Moves between units:
κ: rn->nt, ds->fh, rg->dq, ql->rt, dm->gb, hg->jh, jr->tj, rf->dm, mm->rc, fg->gs, dr->gq, hq->rr, ct->pz, mj->zd, rp->jm, rh->dr, gs->bd, gq->pp, fh->rg, dg->ms, mf->rf, sn->fr, fj->jj, sc->sf, dq->gg, pm->mh, zl->hh, rz->cc, sz->sq, dl->nf, gm->ht, rt->qr, qz->mf, rm->pg, fc->rm, gt->mg, lm->sm, pp->jb, tc->fc, zs->sj, dc->ls, cg->gn, tj->lm, pz->ff, pg->qh, bt->pj, bg->ml, bz->nb, zf->ft, qh->ph, qn->tz, pn->rp, hf->qz, sf->bg, fq->gm, qt->zr, qr->zl, cm->zg, bn->tb, jl->sn, ph->zt, ld->hs, nc->nm, cp->qs, rc->lb, lf->pm, ft->nc, ht->dg, dd->ds, qj->zc, cr->cn, jb->cm, cc->sg, jd->qt, lc->rj, mt->hp, nf->dd, sg->rq, zn->dn, sj->sl, gg->rz, qg->fq, fp->rh, dj->qg, hp->hr, rq->tr, gn->sb, tz->nh, nj->bn, sq->lc, bq->rl, th->ct, fz->lf, mh->md, nh->dl, bf->dj, cz->dp, bp->bt, ml->mp, hr->ng, sl->hg, zd->fp, zt->fg, zc->bq, nm->fd, sm->zf, pj->fj, mp->cr, fd->tc, ng->sz, qc->jz, qs->bp, jm->jd, hs->mt, dp->cg, ms->zs, tb->sc, lb->lq, jj->qq, tr->gt, mg->pn, qq->hq, sb->cf, nb->nj, rr->qj, hh->jq, fr->bz, jz->fz, ls->lj, zg->mm, lq->ld, rj->qp, lj->hb, jh->cp, hb->ql, bd->jl, rl->rn, cn->dc, md->mj, cf->hf, dn->qc, hz->qn, zr->bf, nt->th, ff->jn, gb->jr, qp->hz, jn->cz, jq->zn
ω: rn->rr, ds->tz, rg->dl, ql->cn, dm->cf, hg->dg, jr->qz, rf->sb, mm->gq, fg->rm, dr->md, hq->bt, ct->bq, mj->fz, rp->rq, rh->mh, gs->pg, gq->mj, fh->nh, dg->dj, mf->gn, sn->zt, fj->cp, sc->bz, dq->nf, pm->dn, zl->lj, rz->ds, sz->hs, dl->qp, gm->zr, rt->dc, qz->cg, rm->nc, fc->ft, gt->rz, lm->rf, pp->zd, tc->zf, zs->fq, dc->bg, cg->pz, tj->mf, pz->rl, pg->nm, bt->hg, bg->nj, bz->gs, zf->gb, qh->fd, qn->sq, pn->sg, hf->dp, sf->nb, fq->qt, qt->mg, qr->ls, cm->rh, bn->sn, jl->ph, ph->tc, ld->zg, nc->tj, cp->zs, rc->pp, lf->zn, ft->jr, ht->bf, dd->qn, qj->fj, cr->sc, jb->fp, cc->fh, jd->gt, lc->hp, mt->rc, nf->hz, sg->rg, zn->rt, sj->gm, gg->dd, qg->jd, fp->pm, dj->jm, hp->lb, rq->dq, gn->ff, tz->lc, nj->jl, sq->mt, bq->qq, th->zc, fz->jq, mh->qc, nh->rj, bf->rp, cz->th, bp->sl, ml->bn, hr->lq, sl->ht, zd->lf, zt->fc, zc->jj, nm->lm, sm->dm, pj->jh, mp->tb, fd->sm, ng->ld, qc->zl, qs->sj, jm->tr, hs->mm, dp->ct, ms->qg, tb->fr, lb->jb, jj->qs, tr->gg, mg->cc, qq->bp, sb->jn, nb->bd, rr->pj, hh->hb, fr->fg, jz->hh, ls->ml, zg->dr, lq->cm, rj->hr, lj->mp, jh->ms, hb->cr, bd->qh, rl->hq, cn->sf, md->jz, cf->cz, dn->qr, hz->sz, zr->pn, nt->qj, ff->rn, gb->hf, qp->ng, jn->nt, jq->ql
τ: rn->zc, ds->dl, rg->dd, ql->ls, dm->qz, hg->zs, jr->rf, rf->hf, mm->jb, fg->qh, dr->zd, hq->fj, ct->rn, mj->pm, rp->gt, rh->mj, gs->ph, gq->fp, fh->nf, dg->fq, mf->cf, sn->gs, fj->bp, sc->nj, dq->ds, pm->jz, zl->ql, rz->rg, sz->hp, dl->qn, gm->dj, rt->lj, qz->sb, rm->fd, fc->nm, gt->sg, lm->gb, pp->rh, tc->nc, zs->ht, dc->mp, cg->jn, tj->dm, pz->nt, pg->tc, bt->cp, bg->tb, bz->jl, zf->tj, qh->fc, qn->rj, pn->tr, hf->gn, sf->bn, fq->bf, qt->rp, qr->hb, cm->gq, bn->bz, jl->fg, ph->rm, ld->rc, nc->sm, cp->sl, rc->cm, lf->qc, ft->lm, ht->qg, dd->nh, qj->qq, cr->bg, jb->dr, cc->dq, jd->pn, lc->ng, mt->lq, nf->tz, sg->gg, zn->zl, sj->dg, gg->fh, qg->zr, fp->md, dj->qt, hp->ld, rq->rz, gn->cz, tz->qp, nj->fr, sq->hr, bq->rr, th->rl, fz->dn, mh->fz, nh->hz, bf->jd, cz->pz, bp->jh, ml->sc, hr->hs, sl->ms, zd->mh, zt->pg, zc->hq, nm->zf, sm->jr, pj->qs, mp->sf, fd->ft, ng->mt, qc->jq, qs->hg, jm->mg, hs->lb, dp->ff, ms->gm, tb->nb, lb->zg, jj->bt, tr->cc, mg->rq, qq->pj, sb->dp, nb->sn, rr->jj, hh->rt, fr->bd, jz->zn, ls->cr, zg->pp, lq->mm, rj->sz, lj->cn, jh->sj, hb->dc, bd->zt, rl->qj, cn->ml, md->lf, cf->cg, dn->hh, hz->lc, zr->jm, nt->bq, ff->th, gb->mf, qp->sq, jn->ct, jq->qr
ξ: rn->jj, ds->qp, rg->qn, ql->ml, dm->cg, hg->fq, jr->sb, rf->dp, mm->fp, fg->fd, dr->lf, hq->cp, ct->rr, mj->dn, rp->rz, rh->fz, gs->tc, gq->pm, fh->hz, dg->qt, mf->cz, sn->pg, fj->sl, sc->jl, dq->tz, pm->hh, zl->cn, rz->dl, sz->lb, dl->sq, gm->jm, rt->mp, qz->jn, rm->sm, fc->lm, gt->rg, lm->hf, pp->mh, tc->tj, zs->bf, dc->tb, cg->nt, tj->cf, pz->qj, pg->zf, bt->zs, bg->fr, bz->ph, zf->mf, qh->ft, qn->hr, pn->gg, hf->ff, sf->sn, fq->rp, qt->rq, qr->cr, cm->mj, bn->gs, jl->rm, ph->nc, ld->pp, nc->dm, cp->ht, rc->rh, lf->zl, ft->rf, ht->jd, dd->rj, qj->bp, cr->nj, jb->md, cc->nf, jd->sg, lc->ld, mt->cm, nf->lc, sg->dd, zn->lj, sj->dj, gg->nh, qg->pn, fp->jz, dj->mg, hp->zg, rq->ds, gn->th, tz->ng, nj->fg, sq->lq, bq->pj, th->hq, fz->qr, mh->jq, nh->sz, bf->gt, cz->rl, bp->ms, ml->bz, hr->mm, sl->qg, zd->qc, zt->nm, zc->bt, nm->gb, sm->qz, pj->sj, mp->nb, fd->jr, ng->rc, qc->ql, qs->dg, jm->cc, hs->jb, dp->rn, ms->zr, tb->bd, lb->dr, jj->hg, tr->fh, mg->dq, qq->jh, sb->ct, nb->zt, rr->qs, hh->dc, fr->qh, jz->rt, ls->sc, zg->zd, lq->gq, rj->hs, lj->sf, jh->gm, hb->bg, bd->fc, rl->fj, cn->bn, md->zn, cf->pz, dn->hb, hz->hp, zr->tr, nt->qq, ff->zc, gb->gn, qp->mt, jn->bq, jq->ls
α: rn->rl, ds->dd, rg->fh, ql->hb, dm->rf, hg->sl, jr->gb, rf->mf, mm->zg, fg->zt, dr->rh, hq->qq, ct->th, mj->md, rp->pn, rh->fp, gs->fg, gq->dr, fh->ds, dg->ht, mf->qz, sn->jl, fj->pj, sc->tb, dq->rg, pm->lf, zl->qr, rz->gg, sz->ng, dl->nh, gm->fq, rt->ql, qz->hf, rm->fc, fc->tc, gt->tr, lm->tj, pp->gq, tc->fd, zs->ms, dc->cn, cg->dp, tj->jr, pz->ct, pg->rm, bt->bp, bg->sf, bz->fr, zf->sm, qh->pg, qn->hz, pn->mg, hf->cf, sf->sc, fq->qg, qt->jd, qr->rt, cm->jb, bn->nj, jl->bd, ph->qh, ld->lq, nc->ft, cp->jh, rc->mm, lf->fz, ft->zf, ht->gm, dd->nf, qj->rr, cr->mp, jb->pp, cc->rz, jd->jm, lc->sq, mt->hs, nf->dl, sg->cc, zn->jq, sj->zs, gg->dq, qg->dj, fp->zd, dj->bf, hp->mt, rq->sg, gn->cg, tz->qn, nj->nb, sq->sz, bq->zc, th->nt, fz->jz, mh->pm, nh->tz, bf->zr, cz->jn, bp->qs, ml->bg, hr->hp, sl->sj, zd->mj, zt->ph, zc->qj, nm->nc, sm->lm, pj->bt, mp->ml, fd->nm, ng->hr, qc->dn, qs->cp, jm->rp, hs->ld, dp->cz, ms->dg, tb->bn, lb->rc, jj->fj, tr->rq, mg->gt, qq->jj, sb->gn, nb->bz, rr->hq, hh->zl, fr->sn, jz->qc, ls->dc, zg->cm, lq->lb, rj->lc, lj->ls, jh->hg, hb->lj, bd->gs, rl->bq, cn->cr, md->mh, cf->sb, dn->zn, hz->qp, zr->qt, nt->rn, ff->pz, gb->dm, qp->rj, jn->ff, jq->hh

The rows follow the links: the fewer symbols apart two units are, the more alike their rows tend to be.

Each row is also shifted at random along 4 hidden directions that mean nothing.

Each row, then its unit:
[136,46,72,-15,-90,-25,17,-25,-125,-39,-60,-49,-71,-98,-37,64,38,-15,5,11,18,33,-86,-88,-125,18,53,72,-7,32,-60,67,38,-20,40,13,57,-21,-32,32,20,-52,-82,5,-3,45,-25,10,32,53,70,-8,-39,57,-101]: ds
[188,58,42,3,-20,-8,-42,-21,-93,-36,25,67,-21,-42,-85,8,91,24,-80,3,-4,32,-16,-90,63,-1,30,50,-27,19,-48,62,42,-15,-34,92,-31,-1,-10,4,-33,33,22,75,-12,-15,-65,2,-3,-2,24,-31,10,102,-102]: hp
[43,-55,57,-48,-79,-40,22,-34,-16,-1,2,57,-42,-22,15,-71,-32,-21,-29,29,10,62,4,-5,42,62,43,23,27,15,-3,80,-64,-17,-54,7,14,28,-35,99,-33,74,-6,56,-9,10,-18,51,72,-73,10,-39,-45,66,-55]: sl
[177,-30,-142,61,139,21,8,64,197,46,74,57,79,115,76,-16,-50,-26,65,-31,-11,-86,73,131,126,-14,-18,-54,7,-46,68,-83,-58,29,16,-101,-58,36,88,-88,-19,29,119,-65,12,-75,101,-5,-23,-36,-43,46,-5,-186,174]: gb
[-226,24,40,42,-78,-28,-48,-33,-92,-45,-5,33,-56,-55,-74,4,66,60,-26,-39,-14,42,-19,-115,47,13,21,49,-26,16,-23,19,20,-20,-50,93,-19,35,-73,4,-11,-14,7,68,-26,-7,-64,20,-17,-57,-1,-57,11,67,-132]: rc
[19,-73,-15,3,-46,-30,21,6,13,-9,-50,-136,-16,-5,54,-93,-81,55,90,-4,-1,19,3,15,-127,-14,-2,-3,59,-30,-23,59,-26,26,11,-11,76,55,-62,23,27,-103,-38,-41,-23,60,40,30,64,-14,-83,38,-49,-105,43]: hq
[99,50,3,-45,99,75,-10,16,-6,25,5,-46,82,38,-15,31,21,-5,-56,43,-6,-31,19,36,-56,-76,-74,-72,-20,3,0,-47,79,15,32,23,-13,-87,56,-41,18,1,-31,-28,23,24,-27,-72,-59,114,-7,44,75,56,61]: mp
[328,65,8,23,-1,9,-12,14,-63,-54,-38,-85,-23,-40,-40,38,57,14,23,-30,8,-26,-51,-57,-126,-16,57,84,-6,1,-73,56,53,2,43,32,42,-29,-2,-39,-6,-103,-45,-49,-6,42,14,-3,7,49,13,62,-35,-37,-13]: nh
[96,-15,49,-98,50,50,29,3,77,-22,-14,-21,16,57,24,-68,-15,-78,-49,-9,35,-44,14,93,-76,69,85,74,26,-2,-26,34,-57,-8,-36,-3,37,-109,47,61,-94,36,-52,-81,21,57,54,20,21,-58,-2,104,-51,19,91]: dg
[-140,-45,-47,25,62,56,-19,17,88,10,-16,-94,58,90,40,-65,-45,52,49,-34,-34,-39,73,59,-37,-52,-63,-72,5,-28,45,-73,-1,18,-32,19,-14,-6,-30,-45,5,-65,-7,-65,-3,28,23,-17,-46,-36,-109,53,44,-85,103]: ph
[-29,43,1,6,40,60,-9,7,-37,3,-53,-127,38,9,-7,59,14,28,21,5,-17,-29,-7,-7,-141,-80,-70,-56,-25,8,1,-62,87,8,49,20,18,-62,-7,-55,55,-97,-76,-59,12,50,-16,-59,-64,104,-18,42,60,1,32]: dc
[154,-8,57,-15,-93,-45,32,-35,-40,-11,-6,104,-78,-55,-1,32,14,-61,-15,15,11,43,-35,-41,58,82,78,55,-13,38,8,56,-54,-41,-27,-30,-4,20,-23,74,-27,76,-10,51,3,-18,-13,52,56,-64,87,-61,-53,67,-98]: zr
[282,87,-135,52,212,-2,-85,87,123,-32,173,140,92,80,-76,-68,102,27,-84,-70,29,-98,43,45,227,-5,66,107,17,-79,-83,28,-3,59,-9,59,-76,6,165,-129,-120,59,226,4,-10,-112,64,-12,-34,-26,-49,83,-17,-117,118]: hr
[-5,-17,2,-33,69,73,-11,-1,41,23,-7,-54,72,75,20,-44,-20,21,-25,21,-29,-14,67,55,-28,-59,-77,-92,-7,-5,35,-50,27,8,-28,38,-23,-46,-2,-11,2,-1,-28,-27,9,30,-23,-40,-44,16,-67,36,69,29,70]: bd
[142,17,12,-2,-21,-17,22,1,12,-25,-7,37,-44,-22,0,34,18,-62,12,-25,26,-21,-40,0,-6,68,92,90,-2,12,-20,31,-40,-18,8,-40,18,-18,22,16,-40,13,-7,-28,7,-4,40,34,30,-38,61,18,-66,-23,-9]: rp
[-32,-39,18,2,-21,35,-6,-29,-12,24,-29,-32,23,30,20,-25,-28,41,9,30,-48,34,53,-6,-1,-52,-87,-111,-20,19,60,-40,18,-13,-41,33,-30,18,-69,13,35,-1,-38,26,-5,24,-55,-16,-22,-10,-51,-35,65,49,-17]: fg
[209,-46,-5,-39,-28,-60,39,-2,-8,55,37,64,3,-30,44,-31,-65,-19,-11,88,9,63,3,24,66,2,-31,-56,37,-2,8,65,-26,14,26,-59,9,70,21,56,33,83,41,74,-2,-30,-8,9,77,43,22,-65,-19,26,-12]: nt
[163,-59,-42,25,-26,-65,-2,7,45,-3,46,53,-17,4,27,-102,-43,34,31,-5,-1,31,30,5,100,27,29,16,42,-31,-8,76,-66,17,-34,-6,-5,104,-18,23,-26,25,83,50,-30,-34,26,52,73,-81,-49,-21,-53,-73,5]: qs
[-61,-53,5,-3,-18,18,14,-26,31,41,-2,45,13,38,40,-10,-42,-5,2,33,-38,29,56,27,76,-9,-63,-106,-20,20,85,-53,-25,-21,-44,-19,-46,22,-39,29,23,60,-3,33,8,-14,-33,1,-12,-42,-13,-58,45,44,-9]: fd
[-21,-60,112,-119,-120,-29,75,-53,-100,55,-61,-28,-37,-74,53,10,-84,-56,-26,129,11,105,-37,2,-104,13,-49,-78,26,45,20,56,-1,-24,29,-53,66,-13,-41,138,70,64,-116,57,12,58,-59,-3,74,83,67,-75,0,157,-75]: pz
[27,4,7,-45,77,64,-16,1,17,31,14,-26,78,58,4,-34,-7,17,-54,44,-19,-3,57,47,-3,-65,-85,-93,-6,-2,21,-36,42,12,-16,42,-28,-51,21,-10,3,28,-12,2,12,18,-37,-50,-40,49,-47,19,75,64,54]: bz
[7,-50,-12,74,-101,-40,11,-10,15,-46,-61,-61,-87,-23,28,-25,-27,27,122,-78,-12,-1,-19,-44,-59,49,78,72,11,-4,1,31,-62,-13,-24,-17,40,73,-95,9,-4,-101,-23,-41,-27,25,47,74,49,-116,-28,9,-79,-127,-29]: fq
[77,-32,-48,19,81,62,-13,15,99,26,14,-13,69,98,39,-45,-26,18,20,-10,-39,-38,85,69,42,-44,-59,-88,-13,-14,61,-71,-8,7,-36,1,-48,-4,2,-42,-9,3,21,-36,8,-4,14,-18,-43,-36,-74,33,49,-52,93]: pg
[-121,-17,49,-87,40,48,-2,-24,-7,44,20,22,62,39,0,-40,-17,-5,-98,74,-12,32,54,44,30,-37,-86,-100,-4,13,32,-25,24,-1,-38,43,-28,-55,12,44,0,92,-21,44,15,16,-65,-41,-27,34,-24,-21,80,144,9]: jl
[126,53,-83,129,33,45,-26,30,2,-21,-51,-120,11,14,-5,101,37,58,122,-71,-44,-69,-10,-46,-96,-87,-39,-27,-50,-5,19,-91,77,8,57,-9,-12,14,-32,-137,64,-172,-23,-90,-3,11,23,-35,-75,48,-32,40,36,-148,33]: qr
[-101,-51,47,-107,-13,-67,16,-17,23,29,96,187,-6,-9,-2,-107,-30,-55,-130,68,46,68,21,48,191,96,43,30,53,-6,-16,94,-92,0,-62,-2,-15,20,60,121,-75,210,89,120,0,-54,-16,41,78,-64,36,-64,-38,126,-31]: hg
[13,71,43,-1,23,93,1,-12,-36,-18,-75,-82,6,9,-26,119,59,-33,-1,-24,-15,-53,-26,-20,-138,-33,-8,-7,-66,41,19,-84,73,-30,24,12,-4,-117,-8,-42,15,-66,-114,-85,29,54,-18,-48,-85,54,43,48,49,49,-1]: qc
[98,55,-47,84,56,36,-64,21,25,-63,14,-13,9,38,-59,-3,89,55,12,-97,-20,-63,18,-43,27,-20,42,66,-33,-18,-28,-21,26,4,-34,82,-39,-5,-7,-89,-52,-73,42,-40,-16,-10,11,2,-54,-61,-49,57,6,-76,13]: mm
[42,-26,4,87,-136,-46,21,-17,-36,-55,-87,-76,-111,-60,18,38,-9,17,141,-71,-13,7,-55,-83,-104,47,82,80,-7,16,-1,27,-35,-27,3,-31,49,68,-109,4,23,-128,-59,-42,-24,34,36,67,42,-82,13,-7,-79,-110,-74]: jd
[-105,-63,-20,-43,20,-42,4,18,71,4,45,10,16,28,28,-135,-61,11,-13,1,30,7,28,66,35,43,32,40,73,-46,-33,67,-74,34,-28,-2,33,32,27,45,-48,36,57,6,-16,-2,46,35,60,-57,-59,33,-54,-50,70]: bp
[94,60,-15,65,30,29,-46,-1,-3,-36,24,68,-2,18,-63,49,93,15,-24,-58,-24,-33,12,-53,93,-1,28,36,-57,14,8,-37,22,-20,-42,56,-70,-8,-1,-58,-40,5,40,10,-2,-38,-23,-2,-58,-52,12,-4,25,10,-43]: gq
[-132,-45,-17,-107,80,-19,28,39,84,41,56,-10,64,35,50,-107,-83,-35,-50,53,54,-6,16,128,-7,20,-6,2,90,-49,-40,46,-47,49,29,-46,54,-29,102,44,-26,67,41,-18,9,5,60,-6,47,45,-32,56,-33,-21,132]: rl
[60,65,74,-94,6,-11,8,-7,-78,-15,18,46,-12,-60,-57,28,53,-63,-113,44,54,15,-64,-17,-31,42,57,86,13,16,-80,78,25,-4,30,20,36,-82,75,51,-36,67,-22,30,16,12,-22,-15,23,77,88,11,-25,128,-46]: nf
[118,-48,-55,-30,44,-51,14,33,66,35,69,37,37,19,44,-96,-67,3,-4,39,23,13,25,72,72,4,-8,-14,66,-45,-22,62,-45,43,19,-40,17,60,60,16,-10,53,88,27,-9,-34,43,13,66,12,-35,6,-37,-62,78]: zc
[170,-41,-43,27,30,27,24,5,87,47,11,46,31,61,63,17,-44,-30,39,14,-34,-16,55,61,75,-12,-42,-95,-24,8,89,-68,-34,-12,-13,-69,-53,24,4,-14,13,45,22,-12,12,-34,20,-1,-12,-32,-4,-19,22,-41,54]: lm
[173,-47,20,93,-185,-87,19,-45,-73,-32,-49,48,-134,-89,9,33,-4,19,104,-29,-29,72,-38,-122,38,55,65,37,-21,36,29,59,-53,-48,-33,-26,-3,137,-135,44,29,-30,-12,65,-33,-16,-19,86,75,-113,42,-103,-68,-32,-161]: dj
[-23,45,44,75,-86,48,-8,-37,-97,-39,-111,-91,-62,-40,-27,135,58,22,72,-48,-47,-6,-40,-109,-128,-32,-10,-10,-81,54,40,-73,67,-46,4,27,-7,-22,-108,-37,58,-120,-121,-39,3,50,-48,-13,-64,5,34,-21,39,22,-103]: lf
[0,19,86,-43,-97,-22,39,-31,-81,-27,-61,-11,-80,-78,-11,63,15,-64,-3,11,29,25,-80,-47,-100,65,76,82,-5,40,-33,46,-8,-35,23,-26,56,-44,-21,68,-1,-2,-91,-9,9,40,-3,26,35,6,95,-14,-55,71,-84]: tr

Start here and follow the symbols in turn, left to right. Where do you end up?
Answer with the unit's name.
[-29,-39,-43,-77,74,-38,36,35,86,72,84,85,56,26,56,-47,-74,-61,-46,72,43,3,16,118,96,22,-23,-35,58,-31,3,14,-52,36,40,-93,7,6,116,33,-7,124,82,26,17,-55,47,-10,45,52,20,-7,-17,-9,97]
τ τ τ ω => jj
[-294,29,28,25,-20,18,-50,-10,-44,-67,-37,-81,-26,-10,-62,-22,56,63,-3,-76,2,-16,-16,-63,-75,0,35,79,-5,-8,-52,0,28,0,-37,101,20,-29,-55,-22,-28,-94,-36,-29,-19,43,-16,6,-38,-45,-48,45,3,-1,-36]
ξ ξ α κ α ξ => qr
[-260,31,9,-116,139,38,-19,23,29,54,89,63,113,47,-26,-31,8,-31,-158,75,36,-11,32,94,77,-31,-76,-56,22,-20,-21,-32,39,36,13,25,-22,-97,137,7,-21,130,49,34,29,-29,-27,-74,-49,107,4,20,76,129,79]
ω τ κ ω => gs
[-309,41,51,11,-4,88,-24,-15,-23,-67,-104,-161,-18,20,-37,44,53,16,25,-90,-10,-63,-20,-30,-201,-7,29,58,-35,18,-13,-74,44,-24,-20,69,32,-114,-61,-33,-15,-139,-133,-121,10,96,1,-17,-83,-27,-27,91,22,-2,9]
κ ω τ κ => pm
[-166,30,-71,95,19,-51,-79,27,0,-52,65,41,-11,-11,-71,-49,66,95,3,-85,3,-14,1,-67,116,-2,37,88,11,-45,-56,27,1,28,-27,82,-28,79,-4,-73,-35,-42,124,39,-39,-57,8,24,-15,-64,-60,0,-17,-87,-32]
τ ω κ α ξ => md
[223,-26,14,0,25,93,12,-20,40,15,-57,-74,42,78,44,-4,-26,1,33,10,-57,-17,68,40,-70,-52,-63,-109,-42,27,78,-68,19,-23,-37,8,-30,-42,-53,-10,13,-30,-82,-55,15,54,-20,-22,-37,-19,-49,31,59,10,52]
κ κ α ω α => nc
[-265,40,74,-43,-25,65,12,-25,-94,-1,-101,-148,0,-30,-13,94,14,-6,-2,21,-4,-4,-43,-27,-211,-51,-60,-41,-31,37,2,-64,91,-17,48,19,46,-107,-36,0,67,-86,-155,-55,22,87,-45,-59,-65,114,26,23,62,91,-25]
α ω κ ω ω => nb
[61,81,9,-77,118,15,-38,34,8,-27,84,59,55,16,-76,-40,76,-25,-139,1,54,-42,-11,33,45,19,57,102,25,-28,-100,58,25,30,3,64,2,-93,129,-11,-89,67,63,4,11,-17,11,-27,-13,46,15,75,-10,61,50]
κ τ α α => hr
[52,28,-126,170,-7,-82,-72,51,-6,-68,38,-37,-35,-37,-51,-31,50,135,112,-113,-7,-28,-24,-102,50,-30,46,101,21,-65,-75,47,13,48,25,48,4,150,-32,-125,9,-156,127,4,-59,-54,48,39,13,-40,-83,15,-55,-225,-19]
ω ω κ ω => zg
[-149,-66,-117,31,74,-23,14,73,135,8,0,-153,48,58,84,-93,-108,41,126,-45,26,-68,13,108,-109,-22,-7,10,90,-82,-28,-8,-41,69,66,-74,79,43,38,-60,21,-131,38,-121,-14,21,131,6,27,15,-110,110,-57,-253,190]
ω ω κ ξ => cp
[-53,-69,-37,-17,-13,-70,13,20,33,27,36,-4,6,-7,43,-105,-79,30,25,29,20,37,12,39,30,8,-11,-8,73,-44,-25,68,-49,39,12,-31,39,83,9,33,12,13,61,32,-22,-16,34,26,76,-2,-50,-10,-43,-68,39]
ξ ξ ξ κ ω => rp
[347,82,70,-63,11,32,10,-5,-80,-34,-29,-33,-10,-44,-50,49,67,-48,-64,24,28,-9,-59,-30,-116,5,57,74,-11,24,-74,67,55,-11,37,31,39,-99,42,17,-27,-10,-73,-24,16,49,-15,-18,9,81,68,53,-19,85,-25]
ξ κ ω κ ξ => mm
[-222,34,-4,13,-1,-10,-22,27,-35,-69,-54,-172,-24,-35,-35,-22,23,52,49,-73,37,-43,-65,-33,-200,-1,61,126,42,-36,-105,36,32,32,47,46,97,-35,-8,-37,-6,-168,-52,-93,-17,71,48,5,-3,32,-43,103,-52,-98,32]
τ κ α κ => hz
[-176,-20,-52,63,1,-11,-33,8,-17,15,3,-62,28,5,0,-22,-20,99,49,-6,-33,17,29,-31,5,-81,-94,-81,5,-25,14,-36,45,27,10,33,-12,73,-48,-55,68,-73,29,24,-23,-7,-28,-25,-26,32,-79,-27,54,-54,-2]
κ ξ α α => gs
[-212,-51,46,-83,10,36,34,-24,46,56,4,52,34,47,45,-14,-53,-63,-57,59,-4,20,46,80,44,20,-50,-91,-4,25,74,-58,-35,-20,-37,-34,-24,-51,12,69,-4,114,-31,14,27,4,-23,-17,-15,-17,19,-31,45,107,25]
ω τ κ ω ξ ξ => qj
[-313,23,7,58,-30,12,-49,-9,-34,-62,-34,-56,-35,-5,-56,1,58,64,18,-89,-10,-20,-11,-72,-40,3,30,68,-19,-4,-26,-27,19,-7,-39,85,0,-6,-63,-37,-18,-92,-20,-24,-19,22,-12,11,-50,-64,-42,21,7,-23,-47]
τ κ κ α τ => rh
[-54,-62,3,-26,-72,-71,53,-16,-16,68,15,67,-24,-47,58,12,-83,-32,20,81,5,71,-11,18,65,15,-47,-78,24,13,45,15,-38,-4,33,-93,7,76,-6,63,63,82,18,75,1,-38,-11,13,62,33,48,-100,-10,32,-40]
ω ω κ κ α => rn
[27,-39,16,-51,30,58,45,-9,71,47,-21,-2,36,61,66,14,-53,-68,-1,38,-12,-19,41,91,-22,1,-39,-85,-13,21,75,-68,-27,-19,-8,-64,-14,-59,15,30,7,55,-52,-44,32,20,13,-17,-18,-2,14,10,27,30,68]
ξ α α ξ ξ => hq
[128,-14,95,-109,37,115,24,-42,4,35,-47,-35,62,67,27,-8,-20,-54,-81,73,-31,7,60,66,-73,-33,-70,-114,-37,48,64,-49,30,-35,-50,29,-23,-126,-9,60,-11,67,-119,-23,38,71,-60,-45,-41,27,-3,22,83,166,33]
ξ κ κ κ ω => sm
